Each row is followed by its class; each block has classes of its own.
[  4  -2  -1   9  -1  14  -1   4 -50  -3 -24 -10 -22   2 -15  -3  -3   0
   1  -5  -5  10   8  -4  -9 -11   4   6  -4  -3 -55 -13]  giguk
[  0  -4   3 -13 -18 -28 -40   0 -18   5 -23  13  -1  10  10  -9  -9   0
   7   8   9   1  54   5  -4  -7  13   7 -10   0 -42 -35]  kotuv
[ -9 -18   4   1 -20  13 -15 -16 -23  15  -9  10   6   0  13  -4   4  -8
   7   2  -5   2  30   5 -17  -3  12   2  -4 -10 -12 -14]  gifo
[  8  10   7  -9 -11 -40 -39  16 -17   8 -14   5  -5  14 -11  13  -7  12
  -1   7  -6  -3  47   1 -11  -6 -10   0 -17   9 -79 -16]  kotuv
[ 12  -9   3  -3 -35 -27 -37   9 -29   5 -26   7   7  18  -1  -3  -2   3
  -5   9  -5  -8  65   4  -5 -18  -8   5 -10   5 -79 -28]  kotuv
[ -3   0  -1  -2  -3  -5 -26   7 -48   4 -29  -1 -11   2 -11  -6 -12   4
   5   2  -2   8  14   3  -4  -4  -7  12 -11  -3 -64 -21]  giguk
[  1  -7   9  16 -40  12  10   3 -27   9 -28  -7   1  -5  -8  -3  -3  -2
   9 -10  -1   4  18  -3  -1 -13   3  -1  19  -5 -79  -3]  zete
[ 14  -2   7  -9 -37 -24 -29   5  -7   7 -28  11 -14   2 -15  -1  -2   7
   7   3  -3   3  79   1  -6 -17   1  -5   7   1 -79 -16]  kotuv
[ 10  -6  -5   2 -21  18  -3   2 -29   5 -25  -4 -18  -2 -15  -5  22   7
   3   2   2   4  19  -3 -12 -21   8  12  -2  -2 -53 -10]  giguk
[  5  -9   3  -4 -31   4  -6  -4 -29  16  -7   3  -6  -2 -16 -30  -3   0
   2  -1  -6 -13  48   0 -30 -12   1  -1  -4   0 -79  -6]  gifo
[  9  -2   8  -6 -14 -24 -44   4 -13  -7 -17  20   2  24   6   1 -12   5
  -7  10   7  -2  65   7 -10 -11   0  15 -15  12 -49 -34]  kotuv
[ -1 -16   8  -2 -18   3 -40 -25 -21  15  -5   9   2   9   2 -10   6  16
   8   6  -1  -2  47   2 -15 -10  11   3  -1  -6 -10  -2]  gifo
[  1   2   3  -2 -16   7 -12   0 -13  -1 -29   2  -1  10  -6  -9  -5  -1
   1   0   0  12  30  -1   6 -17  12   7   5  -3 -45 -19]  giguk
[  6  -1   4  -2 -23  32  29 -10  16   3  11   2  17  -6  19 -15  -1  -5
   4  -4   0 -15  17  -1   0  -5   6   0  13 -11 -15  -6]  Fup
[ -2   0   2  12  -5  25  -5  -5  19 -22 -28 -17 -53   5 -32 -13   1  -4
  10  -3   8  27  15  -5  13 -21  16   7  14  -2  21  -1]  giguk
[ -2   1 -19   0  12   9  -8   1 -18  -2  -4  -2  -7  -2  -2  -7  -2   1
  -5   1   1  -4   9   0  -2  -1   7  -5 -19  -3   0 -18]  Lekup
[ -2   2  -4   9  14  21   0  -2  40 -17 -12 -17 -11  11 -23  -3   4  -6
  -1   2  -2  15 -24   0   2 -12   6   1  -2  -6  44   5]  giguk
[  0   8   6  -3  -4 -30 -55   6 -35   0 -19   6  -2  17  -6   6  -1   9
  -1   1   0   7  25   4  -7  -5   7   7 -12   7 -38 -21]  kotuv
[ -4  -8  -2   3 -43  12 -13 -10   3   8 -18  -1   1   6   3  -2   0  -3
   6  -3   0   7  56   1  -2 -20  15   2  18  -7 -56  -2]  gifo
[ 12 -10   5   9 -30  10   4   2  -3  -4 -18  -9   1  10 -12  -8   5  -7
  -3   1  -2   3  47  -2   1 -22   9   3   7  -3 -50 -14]  zete
[ 35  -1   4   1   2  23  29 -14   2   4   7  16  17  -9  14  -4   4 -11
  -3   1   0 -17 -15  -4  -4   8   2  -3   1   2  10   4]  Fup
[  6   1   5  -4 -23   0 -23  -8  -5   8  -2   9   4  -1   6  -8   5   0
   9   3  -6  -8  61   4 -11  -9  13  -3   1  -8 -36  -1]  gifo
[  1 -12   8  -3  -9  -7 -46  -9 -36 -12 -48  13   6   5  17  -9   4   6
  10   3  -2   7  43  -3  -5  -5   3  -2 -12  -7 -12 -14]  gifo
[  9   1   0 -11 -15 -23 -35   6  -4   6   0  11 -10   5   0   1   5   5
   0   1  -3  -9  72   9  -2   1   0   5 -18   4 -43 -25]  kotuv
[  3 -27   9  -4 -37  -5 -32 -10  -1  11  -2  18  11  -2  17 -12   9   1
   4   3  -7  -5  65   3  -9  -9  10  -7   9  -5 -20  -7]  gifo
[ 12 -24   1  -4 -42  39  58 -16  42   1  18   7  -6 -26   6 -15   4  -2
   1  -8   2 -23  41   2   1  -7  -1 -15  29 -13 -44  -1]  Fup
[  9   6   0  -4 -21 -33 -39   9  -6  -6 -11  11   2   7   6  -4  -3   5
  -2  10   3  79  59   8   6 -10  -3   2 -10  12 -75 -27]  kotuv
[ -3 -15   1   1 -26   1 -41 -15 -16   4 -15   4   8  10  14 -10   6   2
   7   8  -9   0  53   3  -2 -15  27  -6   3  -6  -3  -2]  gifo
[  3  -6   8   6 -24  17  -9  -4 -24   2 -31  -6  -5   4 -21  -8   2   4
   5  -5  -2   3  43   9   4 -24   7   4  10   0 -64 -12]  zete
[  0  -8   2   0 -20  15 -32  -5  -6  -2 -13   1  11  14  10 -10   5   1
  -2   1  -8   4  25   1  -4 -15  10   0  -3 -10   7 -11]  Lekup
[ -2   8  -8  -8  18  17   3   6 -45 -13 -28 -15 -19  10 -29   0  -6   5
  -2 -15   5   5 -11  -4   7  -5   0  18 -21   2 -41 -24]  giguk
[  7  -3  -6   5   9  30  31  -4  49 -17   9 -13   0  -1  -4 -10   3   5
 -12  -6   1  -8   2  -2  -1  -1   3  -5   2 -10  34  -4]  Fup
[ -5  -8  -7   4 -12   6 -16  -5  -9  -1 -26  -1 -23   3  -8  -6   2  -3
  12   0  -1  19  20  -2  -1 -12  13   2   9  -1 -10  -8]  Lekup
[ -3 -17   8  -5 -24 -10 -37 -23  -7  20  -7  13   3   0  16  -8   6  -1
  15   6 -11  12  50  -1 -14  -7   5  -5   4  -4  16   4]  gifo
[  0 -16  -5  -2 -43  11 -18 -11 -39  18 -26   9  12  -3   8 -10   7   1
  10   5  -5   6  56 -12 -10 -27  14  -5  11  -9 -79 -10]  gifo
[ 18   1   5  -9 -23 -46 -43  10  15   2   0  15   5  11   8   1  -4  12
  -9  12   6  -3  75   1  -3  -2  -4   4  -8  13 -53 -16]  kotuv
[ 17 -29   6   2 -32 -19 -24   8 -14   4 -14   8  -1  16  -5  -7  -4   4
  -5   8   2  -7  65   3  -7 -16   1   1 -23   3 -79 -25]  kotuv
[  3  -6   5   7 -26   3   1   2 -19   2 -17  -9  -1  -2  -4  -8  -3   2
   0  -4   2  -5  18   1   0  -9  10   4   1  -1 -52 -15]  Lekup
[  5  -6  -2   4  12 -15 -24   5 -17   2  -4   1  -1  -1  -6   9   9   0
   9   1  -2   5 -12  -3 -14   3  -1   2 -15  -6  13   6]  Lekup
[  2  -8   0  13 -62  -7 -19  -4   8   8  -8   3   1   0   7   3   8  -2
   7   0   3  17   9  -2  -7  -4   8 -11  13  -3  42  18]  Lekup
[  6  -8   5   1 -38  26  19   8 -15  -1 -38  -6 -13  -1 -29  -2  -2  -4
  -2  -2   0   5  32   0  -5 -19   1   9  28  -2 -79  -2]  zete
[  9  -6  -2   0 -10  48  46  -6   2  -8  10  -9  -9 -13 -11 -15  -7  -6
  -9  -6   1 -31  12  -5  -3  -7   8   1   6  -9 -45  -9]  Fup
[  2 -12   8  -4 -46   9  -2  -2 -19   4 -27   2  16   8   8 -12  -4  -2
   2  -5   1  -7  61  -1   2 -21  10   1  15  -2 -79 -20]  zete
[  1   2   4  -5 -12 -14 -26  -2  25 -11  -7   6   7  17  13 -13  -7   1
  -7   5   2   1  53 -12   6  -3   3   3  -9   7  11 -23]  kotuv
[  8  -7  -4   4   8   7  -9 -11 -28 -11 -15  -6 -15   8 -18 -10  -5   2
   4  -2  -2   2  10   0  -6 -17  11   0  -3  -2 -16 -15]  giguk
[  6  -1   1  -3 -30   0   0   5 -13   0 -18  -2   0   2  -2  -3  -4  -2
  -4  -4  -7   2  24  -5   6 -10   2   4  12   5 -79 -11]  giguk
[ 14 -16   4  15 -26  19   5  -6 -27   3 -36  -8  -7   8 -16  -6  10   2
   3  -9 -11   2  42  -4  -6 -28  12   1  21  -5 -79  -8]  zete
[  8   4   6 -11 -17 -40 -28   7   5  -1 -15   1  -5  12   9  -6  -7   7
  -6   7  -1 -12  56   3  -5  -9  -4   7 -15   8 -58 -27]  kotuv
[ -7 -10   4  -3 -17  13  19   0 -39   4 -22  -7  -4  -4  -6  -1   0   3
   6   1   2 -10  19   0 -11 -11  -1   1  -3 -38 -79 -16]  giguk
[ -9  -4  -7  15 -13  17  -2   3 -25  -4 -25 -12 -18   4 -33 -10   3   4
   2   1  -3   6  29  -4  -4 -18   8   3   3  -3 -41 -13]  giguk
[ -5  -5   0  -4   5 -15  -9  -2 -25   1  -3   2   5   4   4   3  -2   2
 -13   4  -9   3   1   3  -3   3   8   8 -13  -1  -2 -14]  Lekup
[  6  -4   1   2  -2   8 -10   4 -31  -8 -32 -13 -12   6 -18  -5 -14   2
  -4   0   4   3  19  -2   1 -13   2   6  -6   2 -55 -21]  giguk
[ 14  -7  -1  -6 -19 -11  -5  11  -2   0  -6   3 -11   1   0  -3   0   1
 -11   3   2 -12  62  -5  -1 -11   2  -4   1   7 -79 -16]  kotuv
[ -8  -9   4   2  -1 -18 -56  -8 -30   1 -27   5   2  18   9 -11  -2   2
   6  -3   7  22  23   2  -1  -5  10   8 -13  -5  27 -17]  Lekup
[  0  -1  -2  -4  -3  24  -6  -7   5   5 -10  -4 -22 -17 -20 -23   3   2
  13  -9   1   0  13  -4 -21  -5   4  -2  -1  -8 -22  -3]  Lekup
[ -2 -13  -2   4 -13  44  39  -2  12  -6   1  -4   3  -7   8  -4   3  -4
  -8  -7  -1  -6  -8  -4   7   5   9  -3  21  -5 -20  -9]  Fup
[ 12  -9   1  -1 -13  -3 -17   2 -18  -6 -20  -8 -26  11 -14 -12   3   0
   3  -2   4   5  32   7  -7 -18  22   4   6  12 -28  11]  giguk

Next block, with new classes.
[  3  -8  -7   1 -71  -4   6  12   7   8  11   8 -12   4  -5 -20 -21  -4
 -21   1 -22 -18  -1  37  14  60  20  -4  16  19   1  47]  peg
[  0  -4  -2  -1  -7  -7  17  -6  23   3  14  -3   1  37  30  33 -19  11
  28  13 -32   2  25   2 -29  -6 -39  20  22  10 -25   0]  peg
[ -3   4   3   6 -40  -3  11  17  11 -12 -50  -6   7 -17   7  12   2  -1
 -11  -1  -7  33  -9  35 -22  13 -10 -15  20  -8  -3  33]  bibez
[  3  11  10   0 -11   1  23   3  -4 -11 -49  -4   1  -4  29   5  15  -1
  12   3   9  40  -9  16 -32  18 -18  -2  23 -14  -2  16]  bibez
[ -1  -1  -6   2 -73  -2   2  14  24 -14   3  13  -7  28  17  10 -15   6
   2 -13 -38 -11  18  34 -30  10 -16  -3  36  12 -20  30]  peg
[  0   5  13   4  -7  -9  12   1  -8   0 -27  -1  -1 -21 -13 -30 -25   7
  -1   3  -7  15 -16  23 -14  -6  -8  -7   8 -37   1  17]  gigob
[ -1   0   8  19 -44  -1   1  13  14  -6 -41   2   9  -1   9   0   0   9
  -4   6  -6  15  -4  39 -34  12 -22  -7  38  10 -12  22]  menal
[-11  -4  11  11  -6  -8   6  15 -11 -10 -46   1  20 -20  -6 -26  19  12
  -7   1   4  29 -35  26 -22   7 -23 -13  24   0  -8  27]  bibez
[  1  14 -15  -6 -67  -5   7  14   1  -9  16   3 -33  14  23   2 -27 -10
   5   8 -31   6  21  23  -6  15 -15  -4   6  -3  -4  16]  peg
[-10   9 -11  -1  11 -13  35   8 -18  19  -9   1 -14 -25  19 -22  -3   1
  43   5 -18  33   4   3  -2 -12  -1  11  -2  -7   9  29]  gigob
[ -7  -5  16  -5  18  -4   7  -9 -25  -7  -3   6  10 -17 -32 -29  12  13
  14   3 -12   9 -23  16  -2 -22 -18  -9  13  -1 -26  28]  gigob
[ -7   5  16   0 -24   4   9   3  -4   0  -5  -2   0 -13 -16  59   0  11
   9   7 -11   8 -22  27  -4   8  -9  -5  11  12 -15  36]  bibez
[ -7  -2   7  15 -41  -1   1  14   5  -6 -21  -2  -3   2   0  -6   3   4
  -6   4  -9   9  -7  30 -25   9 -13   1  23   4   2  24]  menal
[  7   7   3  -2 -26 -19  15  12 -13   3 -22 -16  -3 -24  16  -3   4  12
  13   7 -14  23 -11  10  -7  -2 -11  -8   7  -6  -5  21]  gigob
[  5  -9  30   2  20 -12  16  -9  -8  -3 -18  -3   7 -13  -4  -1  23  21
  36   9  10  17 -21   9 -22 -15 -34  -6  22  -8 -65  17]  bibez
[ -4   2   3   5 -22   1  13  -3  11 -14 -48   5   9   4 -10  -3   6  10
 -19   6   4  29 -12  19 -31  13  -4   6  60   5   9   8]  menal
[  5   5  -4  -7 -35 -10   4  11  -2  -2 -27   3  19   2  12  -5  -6  -1
  -6   0  -8  12  -1  18 -24  10  -7   2  18  -2  -9  17]  menal
[ -2   7  -2   4 -20 -13  36  -2 -14   2 -23 -13  -6  12  43  14  -4  10
  42   2 -17  32  19  13 -32   1 -37   7   4  -8 -15   2]  peg
[ -3  -2   3   2 -33  -3  -3   7   1   2  12  -3  -4   1  -2 -18  -9   5
   2   3 -26  -5  -8  20   0   3 -10  -1   8 -16  -9  36]  gigob
[ -2  -4   6  -5   2   6  10  -9  -5  -5 -30  -4  12 -12  -4  -4  13  -3
   5   5  -1  29 -46  13 -22  -2 -17  -7  17  -5 -12  19]  bibez
[ -1   4  19   5 -19   5  14   2   0  -9 -32   4  13 -13  -1  -1   0   9
  -6  -2  -2  23 -14  21 -12   2 -18  -6  22   1  -2  20]  gigob
[  4  -5  -4 -13 -44   4  12  13  16 -18 -64   6   6   7  30   9   5   2
 -10   2  -7  31   2  40 -46  14 -16 -15  50   8  -7  30]  menal
